Here is a tiny trained network, its code and every weight. The questions are about switching its units off for an input and a class, where a switched-off unit gives its printed mean instead of its output.

import numpy as np


def w(rows, s, z=0):
    codes = np.array(rows[::2]) - 128.0
    scale = np.full(codes.shape[1], s)
    scale[-1] = z or s
    return codes * scale


def norm(h):
    return h / np.sqrt((h * h).mean(-1, keepdims=True) + 1e-5)


def f(y):
    return y / 2 * (1 + np.tanh(0.7978845608 * (y + 0.044715 * y**3)))


def log_softmax(a):
    a = a - a.max(-1, keepdims=True)
    return a - np.log(np.exp(a).sum(-1, keepdims=True))


def net(x, mask):
    res = np.array(x, float).reshape(1, 3) / 4 @ E
    u = 0
    for l in range(4):
        y = f(norm(res) @ A[l][:, :-1].T + A[l][:, -1])
        res = res + np.where(mask[u : u + 3], y, B[l][:, -1]) @ B[l][:, :-1]
        u += 3
    return log_softmax(norm(res)[-1] @ U[:, :-1].T + U[:, -1])


A, B = {}, {}
E = w([
[157,128,137,123,91,122,2,163,170,125,31,78],'x0',
[145,120,120,169,203,75,166,123,197,191,66,90],'x1',
[95,175,109,106,136,190,187,183,169,61,85,109],'x2',
],0.011)
A[0] = w([
[189,105,169,157,220,128,161,183,190,184,63,193,112],'0.n1',
[142,144,121,167,65,164,188,165,244,63,141,98,253],'0.n2',
[172,98,175,92,94,200,90,56,3,34,133,193,144],'0.n3',
],0.0042,0.0046)
B[0] = w([
[133,119,129,136,92,186,101,164,127,166,249,134,188],'0.n1',
[66,110,98,154,165,94,87,43,94,128,96,102,244],'0.n2',
[85,99,83,127,149,142,138,61,179,151,117,92,255],'0.n3',
],0.012,0.0045)
A[1] = w([
[190,126,182,129,218,91,188,159,235,206,119,84,7],'1.n1',
[161,89,107,150,156,92,41,135,33,196,171,169,136],'1.n2',
[139,203,119,64,19,253,80,97,43,104,190,142,5],'1.n3',
],0.0061,0.0016)
B[1] = w([
[98,165,8,151,16,172,88,83,83,156,159,165,201],'1.n1',
[105,121,178,85,162,116,204,113,168,84,96,52,255],'1.n2',
[118,179,89,189,74,150,101,107,127,187,184,146,197],'1.n3',
],0.015,0.0053)
A[2] = w([
[101,220,84,148,173,254,157,202,145,69,84,124,2],'2.n1',
[108,168,159,74,149,122,186,143,81,124,200,224,151],'2.n2',
[98,95,227,56,90,206,71,96,56,34,199,158,6],'2.n3',
],0.0079,0.0034)
B[2] = w([
[161,195,207,58,97,6,195,113,120,193,175,116,216],'2.n1',
[189,104,129,187,147,100,75,164,124,102,23,134,254],'2.n2',
[166,231,75,95,87,88,124,168,135,213,159,157,177],'2.n3',
],0.015,0.0034)
A[3] = w([
[157,130,148,72,77,180,54,239,165,124,73,107,50],'3.n1',
[177,118,98,153,200,148,213,161,91,116,148,255,20],'3.n2',
[178,119,199,73,120,49,132,121,106,181,185,120,4],'3.n3',
],0.009,0.0027)
B[3] = w([
[196,113,142,247,171,132,162,249,52,104,78,150,218],'3.n1',
[161,150,198,149,47,155,87,198,122,39,41,164,212],'3.n2',
[39,182,210,119,88,28,117,83,87,135,118,33,255],'3.n3',
],0.012,0.0034)
U = w([
[96,183,36,158,50,171,103,89,126,200,175,139,158],'0',
[91,169,187,109,140,12,157,64,121,124,124,46,92],'1',
[179,151,183,200,85,125,117,222,86,80,97,117,222],'2',
[88,25,112,137,175,248,166,100,155,40,103,81,226],'3',
[168,133,148,43,183,177,154,215,158,155,196,135,33],'4',
[180,132,176,72,205,191,122,194,146,120,236,143,8],'5',
[143,98,180,86,122,149,115,195,184,102,214,140,2],'6',
],0.013,0.0047)

Each question gives the input, the list of numbers given to net, and the class t.
The units are the neurons (one row each of A and B). Each row of codes is followed by its name. A weight is (code - 128) times the scale printed after its matrix; where a second scale follows, it is the last column's (A, B and U).
mask holds one flag per neuron, layer by layer. A switched-off neuron (its flag False) gives its mean, the last column of its row in B, instead of its output. The means were averaged over made-up inputs and are rounded, as every weight is.
A unit's drop is (log p(t) with every unit on - log p(t) with that unit switched off) / (log p(t) with every unit on - log p(t) with every unit switched off).
The circuit of an input: a set's keep is (log p(t) with only the set's units on - log p(t) with every unit switched off) / (log p(t) with every unit on - log p(t) with every unit switched off). Starting from all 12 units, units are removed one at a time, each time the one whose removal leaves the highest keep (on an exact tie, the one counted first), for as long as the keep stays at least 0.8.
circuit, biggest first: the units of the circuit, biggest drop first
most important unit: the unit with the biggest drop
k most important neurons: the k neurons with the biggest drops, biggest first
top k neurons in layer l: the k neurons of layer l with the biggest drops, biggest first
drop of u: that unit's drop, to one decimal
input [5,-3,5], class 1: circuit, biggest first => (2.n1)
input [3,-2,-2], class 3: circuit, biggest first => (2.n1; 0.n3; 3.n3; 1.n1)
input [6,-6,-7], class 1: 3 most important neurons => (1.n2; 1.n1; 0.n1)
input [0,2,-1], class 3: circuit, biggest first => (2.n1; 0.n1; 1.n2)
input [-8,-3,7], class 2: 2 most important neurons => (2.n2; 3.n2)
input [2,3,2], class 3: circuit, biggest first => (0.n2; 2.n1; 3.n3)
input [-8,7,-6], class 2: 2 most important neurons => (0.n3; 3.n2)
input [-6,-1,5], class 2: 4 most important neurons => (2.n2; 1.n2; 3.n2; 0.n2)
input [3,2,1], class 3: 4 most important neurons => (0.n2; 2.n1; 2.n3; 2.n2)
input [4,4,-3], class 0: 3 most important neurons => (1.n1; 2.n2; 0.n2)
input [-7,0,-5], class 2: circuit, biggest first => (2.n2; 3.n2)
input [-1,-5,-8], class 1: 2 most important neurons => (1.n2; 1.n1)
input [0,7,7], class 0: 2 most important neurons => (1.n1; 1.n2)
input [0,6,0], class 0: most important neuron => (1.n1)
input [7,4,-2], class 2: 2 most important neurons => (3.n1; 0.n3)
input [1,-4,6], class 1: 2 most important neurons => (2.n1; 1.n1)
input [7,-7,-2], class 0: 2 most important neurons => (1.n3; 2.n2)
input [2,-3,1], class 3: top 2 neurons in layer 0 => (0.n3; 0.n1)
input [6,8,7], class 0: top 2 neurons in layer 1 => (1.n1; 1.n2)
input [1,0,-3], class 3: most important unit => 1.n2
input [-1,-1,-2], class 3: top 2 neurons in layer 2 => (2.n1; 2.n3)
input [2,6,1], class 0: drop of 1.n1 => 0.1
input [-6,-2,7], class 1: drop of 2.n1 => 4.2
